Below is a small trained network, with its code and all its weights. Each question gives an input and a class and asks what happens when units are switched off, that is, made to give their printed mean instead of their output.

import numpy as np


def w(rows, s, z=0):
    codes = np.array(rows[::2]) - 128.0
    scale = np.full(codes.shape[1], s)
    scale[-1] = z or s
    return codes * scale


def f(y):
    return np.maximum(y, 0)


def log_softmax(a):
    a = a - a.max(-1, keepdims=True)
    return a - np.log(np.exp(a).sum(-1, keepdims=True))


def net(x, mask):
    res = np.array(x, float).reshape(1, 8) / 4 @ E
    y = f(res @ A[0][:, :-1].T + A[0][:, -1])
    res = res + np.where(mask, y, B[0][:, -1]) @ B[0][:, :-1]
    return log_softmax(res[-1] @ U[:, :-1].T + U[:, -1])


A, B = {}, {}
E = w([
[135,131,130,118,131],'x0',
[129,137,126,119,134],'x1',
[130,125,130,128,125],'x2',
[150,185,234,155,138],'x3',
[122,117,129,144,119],'x4',
[24,96,183,70,98],'x5',
[139,188,104,116,5],'x6',
[131,124,130,128,125],'x7',
],0.017)
A[0] = w([
[33,84,197,83,149,161],'neuron 1',
[214,145,106,187,199,170],'neuron 2',
[127,243,97,174,55,141],'neuron 3',
[120,11,116,94,193,254],'neuron 4',
[160,96,76,110,184,200],'neuron 5',
[182,123,104,189,83,119],'neuron 6',
[127,82,99,160,139,163],'neuron 7',
[187,102,109,138,182,139],'neuron 8',
[61,149,160,82,45,81],'neuron 9',
[203,152,85,192,148,228],'neuron 10',
[97,143,148,66,101,105],'neuron 11',
[169,84,91,149,122,161],'neuron 12',
[165,133,45,111,116,219],'neuron 13',
[88,98,123,29,55,147],'neuron 14',
[123,78,84,110,16,166],'neuron 15',
[167,121,105,214,155,139],'neuron 16',
[150,189,253,169,133,137],'neuron 17',
[193,181,76,147,84,117],'neuron 18',
[161,103,158,178,248,191],'neuron 19',
[149,195,142,184,48,115],'neuron 20',
],0.013,0.009)
B[0] = w([
[65,81,144,80,163,245],'neuron 1',
[132,157,151,172,127,232],'neuron 2',
[159,159,138,97,101,218],'neuron 3',
[105,97,98,162,171,252],'neuron 4',
[149,112,96,153,173,200],'neuron 5',
[156,130,131,119,124,180],'neuron 6',
[132,104,98,137,144,170],'neuron 7',
[118,139,120,151,122,187],'neuron 8',
[87,146,128,115,89,206],'neuron 9',
[168,136,139,159,133,232],'neuron 10',
[106,103,123,130,101,175],'neuron 11',
[154,144,117,144,147,173],'neuron 12',
[190,151,79,153,123,204],'neuron 13',
[61,135,79,113,106,221],'neuron 14',
[128,175,84,105,124,214],'neuron 15',
[143,143,133,152,119,192],'neuron 16',
[107,143,254,121,95,226],'neuron 17',
[174,153,123,103,136,200],'neuron 18',
[95,111,155,219,117,243],'neuron 19',
[146,170,148,84,115,201],'neuron 20',
],0.016,0.021)
U = w([
[179,121,66,226,213,93],'0',
[138,149,219,243,141,194],'1',
[87,41,57,108,238,130],'2',
[68,62,248,122,197,91],'3',
[240,156,36,125,120,160],'4',
[216,189,208,112,111,185],'5',
[80,163,30,113,96,139],'6',
[81,149,197,80,51,2],'7',
],0.011,0.0038)

Each question gives the input, the list of numbers given to net, and the class t.
The units are the neurons (one row each of A and B). Each row of codes is followed by its name. A weight is (code - 128) times the scale printed after its matrix; where a second scale follows, it is the last column's (A, B and U).
mask holds one flag per neuron, in row order. A switched-off neuron (its flag False) gives its mean, the last column of its row in B, instead of its output. The means were averaged over made-up inputs and are rounded, as every weight is.
A unit's drop is (log p(t) with every unit on - log p(t) with that unit switched off) / (log p(t) with every unit on - log p(t) with every unit switched off).
The circuit of an input: a set's keep is (log p(t) with only the set's units on - log p(t) with every unit switched off) / (log p(t) with every unit on - log p(t) with every unit switched off). Starting from the 12 units with the biggest drops (on a tie, the unit counted first), units are removed one at a time, each time the one whose removal leaves the highest keep (on an exact tie, the one counted first), for as long as the keep stays at least 0.8.
circuit, biggest first: the units of the circuit, biggest drop first
unit that matters most: the unit with the biggest drop
k most important neurons: the k neurons with the biggest drops, biggest first
drop of u: that unit's drop, to one decimal
input [8,-2,-6,0,-8,2,3,0], class 6: circuit, biggest first : [neuron 17]
input [3,-7,-4,0,4,-5,4,-7], class 4: 2 most important neurons : [neuron 17; neuron 13]
input [5,-7,2,0,4,-5,1,2], class 4: circuit, biggest first : [neuron 17; neuron 4]
input [-1,-3,4,1,-3,-3,6,3], class 5: 2 most important neurons : [neuron 20; neuron 4]
input [5,3,-1,-6,-8,-4,1,4], class 4: 2 most important neurons : [neuron 19; neuron 13]
input [-7,3,2,0,5,1,-8,-1], class 2: 3 most important neurons : [neuron 17; neuron 1; neuron 4]
input [8,-4,6,5,0,1,-8,-8], class 3: 2 most important neurons : [neuron 1; neuron 13]
input [5,0,-3,-1,6,0,0,6], class 0: 3 most important neurons : [neuron 1; neuron 17; neuron 3]
input [-8,1,-2,3,-2,-6,1,2], class 5: 2 most important neurons : [neuron 4; neuron 18]
input [5,-8,4,-1,-8,6,-7,-8], class 2: 2 most important neurons : [neuron 17; neuron 4]
input [8,-7,-3,1,8,0,8,-4], class 5: 2 most important neurons : [neuron 20; neuron 3]
input [4,-2,0,-5,5,4,-2,3], class 2: drop of neuron 8 : 0.0
input [-5,-1,-3,0,-4,-5,7,7], class 4: drop of neuron 17 : 1.6
input [-4,0,5,-4,-4,0,-2,1], class 0: unit that matters most : neuron 1
input [-2,-4,7,6,-1,-5,1,-7], class 5: drop of neuron 20 : 0.3
